m =
[[  6.1   0.9 -10.6  17.7  -0.1   2.0 -15.0]
 [-27.9  14.2   1.7  -3.9 -25.7 -29.7 -15.2]
 [  2.2  23.3  12.9   7.6 -17.7 -10.4  10.6]
 [-34.8   5.4 -11.8   3.9 -15.6 -21.8 -20.9]
 [  5.3  13.0   0.1  13.1 -12.8  -8.8  -9.2]
 [  7.2  32.8  17.0  13.0 -25.7 -12.4  15.0]
 [ -8.1  27.5  14.2   1.0 -32.1 -26.8   0.2]
 [ -3.3   9.3  -6.7  15.0  -2.9   2.4  -1.1]
 [ -5.3  26.6  15.5   0.7 -27.8 -24.0   4.1]
 [-46.1   6.0 -18.4   5.6 -21.9 -29.2 -31.7]
 [-41.5  32.3  16.5 -13.2 -43.4 -44.5   1.6]
 [-22.8  20.7   9.1  -0.6 -21.0 -20.0   9.0]
 [  9.8  14.4   2.8  14.3  -6.8   1.3   3.0]
 [-10.3  -5.9 -26.1  21.9   7.1   4.7 -21.2]]
m[0,0] -> 6.1
m[2,1] -> 23.3
m[5,0] -> 7.2
m[5,4] -> -25.7
m[1,0] -> -27.9
m[4,0] -> 5.3
m[3,0] -> -34.8
m[5] -> [7.2, 32.8, 17.0, 13.0, -25.7, -12.4, 15.0]
m[7,0] -> -3.3
m[13,4] -> 7.1
m[2,4] -> -17.7
m[8] -> [-5.3, 26.6, 15.5, 0.7, -27.8, -24.0, 4.1]
m[12,5] -> 1.3
m[:, 1] -> [0.9, 14.2, 23.3, 5.4, 13.0, 32.8, 27.5, 9.3, 26.6, 6.0, 32.3, 20.7, 14.4, -5.9]
m[6,4] -> -32.1
m[6,0] -> -8.1
m[:, 0] -> [6.1, -27.9, 2.2, -34.8, 5.3, 7.2, -8.1, -3.3, -5.3, -46.1, -41.5, -22.8, 9.8, -10.3]
m[1,5] -> -29.7
m[2] -> [2.2, 23.3, 12.9, 7.6, -17.7, -10.4, 10.6]
m[8,0] -> -5.3
m[4,3] -> 13.1
m[13,2] -> -26.1
m[3,2] -> -11.8
m[13,3] -> 21.9
m[8,1] -> 26.6
m[6,3] -> 1.0
m[0] -> [6.1, 0.9, -10.6, 17.7, -0.1, 2.0, -15.0]
m[10,3] -> -13.2
m[12,2] -> 2.8
m[3,5] -> -21.8

a = [[-2.880, 7.628, -15.066, 1.076, 8.507, 5.096], [-1.272, -9.257, 10.349, -4.241, -9.426, -6.649], [-20.824, -15.107, -6.186, -7.564, 3.425, 1.220], [-5.400, -17.761, 4.606, -5.549, -9.797, -8.243], [-10.293, -14.522, -16.758, -3.037, 1.943, -1.345], [14.795, -3.585, 5.084, 0.728, -16.213, -11.896], [9.172, -14.484, 4.765, -1.372, -16.118, -12.956], [-0.218, -15.536, -10.742, -0.630, -6.601, -6.226], [-19.267, -10.681, -12.278, -5.412, 8.145, 3.991], [-16.456, 9.754, -2.963, -5.683, 14.043, 9.126]]
a[0, 0]	-2.880
a[2, 4]	3.425
a[3]	[-5.400, -17.761, 4.606, -5.549, -9.797, -8.243]
a[1, 3]	-4.241
a[6]	[9.172, -14.484, 4.765, -1.372, -16.118, -12.956]
a[4, 5]	-1.345
a[3, 5]	-8.243
a[5, 5]	-11.896
a[:, 3]	[1.076, -4.241, -7.564, -5.549, -3.037, 0.728, -1.372, -0.630, -5.412, -5.683]
a[4]	[-10.293, -14.522, -16.758, -3.037, 1.943, -1.345]
a[2, 2]	-6.186
a[3, 3]	-5.549
a[1, 4]	-9.426
a[2, 0]	-20.824
a[9, 2]	-2.963
a[7]	[-0.218, -15.536, -10.742, -0.630, -6.601, -6.226]
a[6, 2]	4.765
a[7, 5]	-6.226
a[6, 3]	-1.372
a[:, 0]	[-2.880, -1.272, -20.824, -5.400, -10.293, 14.795, 9.172, -0.218, -19.267, -16.456]
a[6, 0]	9.172
a[9, 4]	14.043
a[7, 0]	-0.218
a[:, 4]	[8.507, -9.426, 3.425, -9.797, 1.943, -16.213, -16.118, -6.601, 8.145, 14.043]
a[1, 2]	10.349
a[:, 5]	[5.096, -6.649, 1.220, -8.243, -1.345, -11.896, -12.956, -6.226, 3.991, 9.126]
a[9, 0]	-16.456
a[8, 4]	8.145
a[7, 4]	-6.601
a[8]	[-19.267, -10.681, -12.278, -5.412, 8.145, 3.991]
a[9]	[-16.456, 9.754, -2.963, -5.683, 14.043, 9.126]
a[0]	[-2.880, 7.628, -15.066, 1.076, 8.507, 5.096]
a[5]	[14.795, -3.585, 5.084, 0.728, -16.213, -11.896]
a[2, 5]	1.220
